Here is a tiny trained network, its code and every weight. The questions are about switching its units off for an input and a target symbol, where a switched-off unit gives its printed mean instead of its output.

import numpy as np


def w(rows, s, z=0):
    codes = np.array(rows[::2]) - 128.0
    scale = np.full(codes.shape[1], s)
    scale[-1] = z or s
    return codes * scale


def f(y):
    return np.maximum(y, 0)


def softmax(a):
    e = np.exp(a - a.max(-1, keepdims=True))
    return e / e.sum(-1, keepdims=True)


def log_softmax(a):
    a = a - a.max(-1, keepdims=True)
    return a - np.log(np.exp(a).sum(-1, keepdims=True))


def net(x, mask):
    ids = ['ΓΞΦζμτψω'.index(c) for c in x.split()]
    T = len(ids)
    res = E[ids] + P[:T]
    r = res
    for j in range(3):
        rows = slice(2 * j, 2 * j + 2)
        q, k, v = (r @ M[0][rows].T for M in (Q, K, V))
        z = softmax(np.where(np.tri(T) > 0, q @ k.T / 2**0.5, -1e9)) @ v
        o = O[0][rows]
        res = res + np.where(mask[j], z, o[:, -1]) @ o[:, :-1]
    y = f(res @ A[0][:, :-1].T + A[0][:, -1])
    res = res + np.where(mask[3:15], y, B[0][:, -1]) @ B[0][:, :-1]
    return log_softmax(res[-1] @ U[:, :-1].T + U[:, -1])


Q, K, V, O, A, B = {}, {}, {}, {}, {}, {}
E = w([
[130,166,144],'Γ',
[133,166,130],'Ξ',
[140,139,160],'Φ',
[149,110,200],'ζ',
[152,150,125],'μ',
[65,178,249],'τ',
[130,136,185],'ψ',
[153,130,155],'ω',
],0.013)
P = w([
[239,88,106],'0',
[100,155,196],'1',
[137,147,199],'2',
[153,145,212],'3',
[175,147,201],'4',
[88,160,88],'5',
[196,145,219],'6',
[87,170,94],'7',
[203,167,207],'8',
[73,189,107],'9',
[203,172,209],'10',
[88,182,107],'11',
[185,178,244],'12',
],0.011)
Q[0] = w([
[97,60,103],'head 1',
[236,133,116],'head 1',
[47,95,62],'head 2',
[76,79,122],'head 2',
[81,99,8],'head 3',
[199,150,196],'head 3',
],0.012)
K[0] = w([
[105,193,110],'head 1',
[251,16,60],'head 1',
[71,215,166],'head 2',
[103,187,179],'head 2',
[52,142,131],'head 3',
[213,91,58],'head 3',
],0.012)
V[0] = w([
[107,32,103],'head 1',
[154,69,107],'head 1',
[122,155,61],'head 2',
[49,233,185],'head 2',
[100,109,224],'head 3',
[147,122,247],'head 3',
],0.015)
O[0] = w([
[75,157,217,42],'head 1',
[98,137,160,97],'head 1',
[198,170,165,64],'head 2',
[235,54,85,83],'head 2',
[85,40,119,167],'head 3',
[95,2,83,254],'head 3',
],0.012,0.01)
A[0] = w([
[255,177,181,237],'neuron 1',
[128,184,153,71],'neuron 2',
[159,121,188,2],'neuron 3',
[42,148,63,78],'neuron 4',
[153,80,224,54],'neuron 5',
[87,87,169,118],'neuron 6',
[97,67,180,56],'neuron 7',
[171,117,145,108],'neuron 8',
[153,45,57,80],'neuron 9',
[33,182,121,4],'neuron 10',
[83,100,147,18],'neuron 11',
[176,83,190,103],'neuron 12',
],0.0094,0.0093)
B[0] = w([
[139,159,9,143],'neuron 1',
[173,168,143,136],'neuron 2',
[207,43,228,128],'neuron 3',
[142,89,218,155],'neuron 4',
[78,123,113,131],'neuron 5',
[151,81,66,169],'neuron 6',
[188,178,95,157],'neuron 7',
[219,86,166,129],'neuron 8',
[125,205,190,254],'neuron 9',
[243,94,241,147],'neuron 10',
[216,87,226,135],'neuron 11',
[168,204,76,136],'neuron 12',
],0.011,0.019)
U = w([
[72,166,68,181],'Γ',
[81,203,72,169],'Ξ',
[24,168,172,147],'Φ',
[154,81,176,11],'ζ',
[122,230,176,66],'μ',
[254,128,111,47],'τ',
[38,72,61,253],'ψ',
[86,177,237,62],'ω',
],0.0068,0.0056)

Each question gives the input, a string of symbols that net reads in full, and the target symbol t.
The units are the heads (2 rows each of Q, K, V and O) and the neurons (one row each of A and B). Each row of codes is followed by its name. A weight is (code - 128) times the scale printed after its matrix; where a second scale follows, it is the last column's (O, A, B and U).
mask holds one flag per unit, heads first, then neurons. A switched-off unit (its flag False) gives its mean, the last column of its rows in O or B, instead of its output. The means were averaged over made-up inputs and are rounded, as every weight is.
A unit's drop is (log p(t) with every unit on - log p(t) with that unit switched off) / (log p(t) with every unit on - log p(t) with every unit switched off).
The circuit of an input: a set's keep is (log p(t) with only the set's units on - log p(t) with every unit switched off) / (log p(t) with every unit on - log p(t) with every unit switched off). Starting from the 12 units with the biggest drops (on a tie, the unit counted first), units are removed one at a time, each time the one whose removal leaves the highest keep (on an exact tie, the one counted first), for as long as the keep stays at least 0.8.
circuit, biggest first: the units of the circuit, biggest drop first
unit that matters most: the unit with the biggest drop
top k neurons: the k neurons with the biggest drops, biggest first
which heads matter: for each layer, one digit per head in row order, 1 if its drop is at least 0.15 and else 0, layers parted by /
drop of u: that unit's drop, to one decimal
input τ τ Γ, target τ: circuit, biggest first => head 2
input ψ ζ Γ τ μ ψ τ τ τ τ ζ Γ Ξ, target ψ: which heads matter => 000
input ψ Ξ Γ τ μ ω ψ Γ ω ω μ, target ψ: top 2 neurons => neuron 9; neuron 10
input ψ Γ Ξ, target ψ: top 2 neurons => neuron 9; neuron 10
input τ ψ Ξ Γ τ Ξ ω Γ Φ ζ μ μ ω, target τ: which heads matter => 010
input ω μ Φ μ, target ω: which heads matter => 111
input ω Φ Γ Φ τ τ ψ ψ ω Γ ζ, target ω: top 2 neurons => neuron 10; neuron 1
input Ξ ζ ψ ω, target Ξ: which heads matter => 001
input μ ζ μ μ ψ ω ψ τ Ξ, target μ: top 3 neurons => neuron 10; neuron 2; neuron 6
input ω ψ Ξ, target ω: which heads matter => 111
input ψ μ ψ Γ ω Φ ψ ω ζ ψ ζ, target ψ: circuit, biggest first => neuron 9; head 2; neuron 10
input ψ ψ ψ, target ψ: circuit, biggest first => neuron 9; head 2
input ω Γ ψ ψ τ ω ψ, target ω: circuit, biggest first => head 2; head 1
input ζ Γ τ Φ τ Ξ ω Ξ τ ζ τ ω Γ, target ζ: unit that matters most => head 2
input Ξ ω ψ ζ τ Γ τ ψ τ, target Ξ: which heads matter => 101
input ψ Φ Φ, target ψ: which heads matter => 000
input ζ Φ Γ τ ψ Φ μ ω μ Φ ω, target ζ: top 2 neurons => neuron 9; neuron 11
input Ξ Γ ψ ζ ψ ψ ψ, target Ξ: circuit, biggest first => head 3; neuron 1; neuron 10
input τ ψ τ ψ Ξ ω ψ ζ τ ω μ ζ μ, target τ: top 2 neurons => neuron 8; neuron 12
input μ Φ Ξ τ ψ ω τ ψ τ Ξ Γ, target μ: top neuron => neuron 10
input Ξ ω μ, target Ξ: top 2 neurons => neuron 1; neuron 9
input ψ Φ Φ ω τ ω τ ψ Γ μ τ, target ψ: which heads matter => 000
input τ Γ τ, target τ: which heads matter => 010
input τ μ μ Φ, target τ: top 2 neurons => neuron 7; neuron 12
input μ ω ω ω, target μ: which heads matter => 111
input μ μ ψ τ ω Γ τ, target μ: top 3 neurons => neuron 10; neuron 2; neuron 6
input μ μ Γ ψ τ ζ Φ, target μ: circuit, biggest first => head 3
input Ξ ψ ψ ω ψ μ Γ ψ τ Ξ ζ ψ Ξ, target Ξ: drop of neuron 1 => 0.5
input ω Φ ζ μ ψ Ξ ω Φ Ξ μ ω, target ω: drop of neuron 1 => 0.1
input μ Ξ ψ ζ μ Ξ τ, target μ: drop of neuron 10 => 0.2
